Each row has a name. After each piece below comes the name of the row it's from, unless a question asks for something else. Each question is about the rows just above it. Places in a row count from 1.

[139 123 174 117] -> Suf
[149 111 178  56] -> bofin
[143 175 178 178] -> Tevo
[174 174 174 174] -> Pire
[173 108 138 119] -> rezi
[141 178  56 178] -> robig
[ 99 131  83 161] -> vak
Row and place where [111 178  56] starts: => bofin, 2
Which value is in both robig and Tevo? => [178]
Shared by Tevo and bofin: => [178]
How many times does Pire hold [174]? => 4
Row and place where [ 99 131] starts: => vak, 1
Where does [138 119] start? Give its row and place. => rezi, 3
Count of [56] in robig: => 1

[129 126 146 127 126 126 127 129]  Tevo
[128 104 130 127 127 128 149 130]  gofa
[127  88 123 126 130 127  90 129]  Gilez
[146 127 127 126 126 127  90 129]  Suf
[146 127 126 126] begins in row and place => Tevo, 3
How many times does Tevo hold [126]? => 3
Count of [130] in gofa: => 2

[171 113 146 181 129 145 171 171 171 116 181]  Pire
[145 162 158 156 108 132 172 157 126 167 134]  Gilez
[110 175 162 136 128  92 196 128 128 162 132]  buvuz
[109 167 155 157 132 108 158 134 126 162 156]  robig
[118 125 162 124 162  94 141 150 166 104 120]  zira
[167 155 157 132 108 158 134 126 162 156] begins in row and place => robig, 2
How many times does Pire hold [171]? => 4

[157 118 116 124 150  97 103 109 154 131 121 126 146 159  75 116 160 169
 123 128 146 111] : buvuz
[129 115 115 115 139  83  82 136 130 124 149 125 132 117 152 104 158 124
 118 128 137 143] : Gilez
[118 111 114 145 143  78 175 121 119 131 122 121 121 143 116 153 131 149
 144 127 123 121] : robig
[ 82 133 132 137 144 150 129 120  84 119 137 125  96 102 135 131 140  97
 138 128 134 120] : Suf
[142 128 119 128 133  82 108 122 139 121 140 126 131 118 159 114 153 113
 129 128 131 131] : zira
[106 123 126 142 132 109 187 127 125 125 112 134 114 127 157 157 106 125
 138 128 125 137] : teb
[104 137 136 119 131 158  60 139 105 130 131 119 114 144 167  88 115 147
 120 150 124 140] : vak
[122 113 117 115 120  82 128 143 123 131 128 130 123 153 169 132 112 156
 116 128 121 142] : Tevo
[ 90 140 138 115 129 164 124 119  95 131 136 126 109 159  99 118 133 181
 118 128 125 122] : Pire
[123 127 131 115 148 137 135 131 147 125 125 127 142 111 128 128 152 117
 117 127 137 136] : gofa
Times [143] occurs in robig: => 2
Count of [122] in robig: => 1
Count of [127] in teb: => 2
q: [ 82 133 132 137 144 150 129 120  84 119 137 125  96 102 135 131 140  97
 138 128 134 120] => Suf
q: [142 128 119 128 133  82 108 122 139 121 140 126 131 118 159 114 153 113
 129 128 131 131] => zira

[124 129 128 127 117 126 128] : robig
[129 124 127 129 192 128 128] : Pire
[143  70 127 123 125 131 128] : teb
[129 192 124 127 129 119 128] : gofa
[139 129 128 127 125 131 130] : Gilez
[139 139 128 127 127 130 127] : buvuz
[123 129 129 127 126 138 128] : rezi
Where does [129 124 127 129 192] start? Give its row and place. => Pire, 1
q: [143  70 127 123 125 131 128] => teb
How many times does robig hold [129]? => 1
How many times does buvuz hold [127]? => 3

[132 118 120 129 129 136 101 150]  robig
[116 127 126 144  70  81 131 156]  teb
[127 118 120 129 129 114 103 152]  Suf
[137 113 137 156 137 164 101 102]  Tevo
[118 119 119 146  82 170 100 149]  bofin
[121 112 133 132  99  93 162 151]  gofa
[125 138 135 108 123 115 160 170]  vak
[132 132 113 119 132 201 113 157]  zira
[126 131 122 144 122  88 114 151]  rezi
[101 125 137 123 101 101 174 153]  Pire
Count of [113] in zira: => 2
Times [102] occurs in Tevo: => 1
Shared by robig and Pire: => [101]
The one value in gofa and robig: => [132]
Count of [101] in Pire: => 3

[128 128 128 141 131 116] : Suf
[139 136 138 139 163  90] : zira
[135 133 117 138 158 156] : vak
[107 112 111 124  67 166] : teb
[126 126 136 137 124  90] : bofin
[ 73 133 107 136 156 173] : rezi
[126 126 145 136 123  72] : gofa
[120 123 126 140 109 121] : Tevo
[118 119 124 135 101 128] : robig
[138 137 126 142 138 131] : Pire
[ 72 113 113  72  72  72] : buvuz
Times [137] occurs in Pire: => 1
Where does [126 126 136] start? Give its row and place. => bofin, 1
q: [135 133 117 138 158 156] => vak
[ 73 133 107] begins in row and place => rezi, 1
Times [73] occurs in buvuz: => 0
Times [128] occurs in Suf: => 3

[122 125 101 186 124] -> Pire
[125 125 125  94 125] -> gofa
[142 180 115  77 102] -> rezi
[128 200  86  93 116] -> Suf
[ 90 180  77  77  77] -> bofin
[157 113 100 142 116] -> robig
[126 162  80 138  70] -> Tevo
[ 77  78 102  78 110] -> teb
[142 180 115  77] begins in row and place => rezi, 1
Shared by robig and Suf: => [116]
Times [77] occurs in bofin: => 3
How many times does gofa hold [124]? => 0
How many times does teb hold [78]? => 2

[ 89  98 120 159 132] -> teb
[ 49 100 120 130 133] -> vak
[ 97 139 139 114 139] -> Tevo
[ 98  93 111 128 124] -> zira
Which value is in both zira and teb? => [98]
Times [139] occurs in Tevo: => 3

[127 165 161 155 201 168 155 155  88] = Gilez
[106 167 164 165 120 188 193 169 194] = bofin
[203 189 189 132  88 144 196 126 106] = zira
[181 193 172 165  63 170 172  63 186] = rezi
Times [63] occurs in rezi: => 2
Which value is in both bofin and Gilez? => [165]
Row and place where [167 164 165] starts: => bofin, 2
Shared by zira and bofin: => [106]
Row and place where [106 167 164 165 120 188 193] starts: => bofin, 1
Count of [155] in Gilez: => 3
Shared by zira and Gilez: => [88]

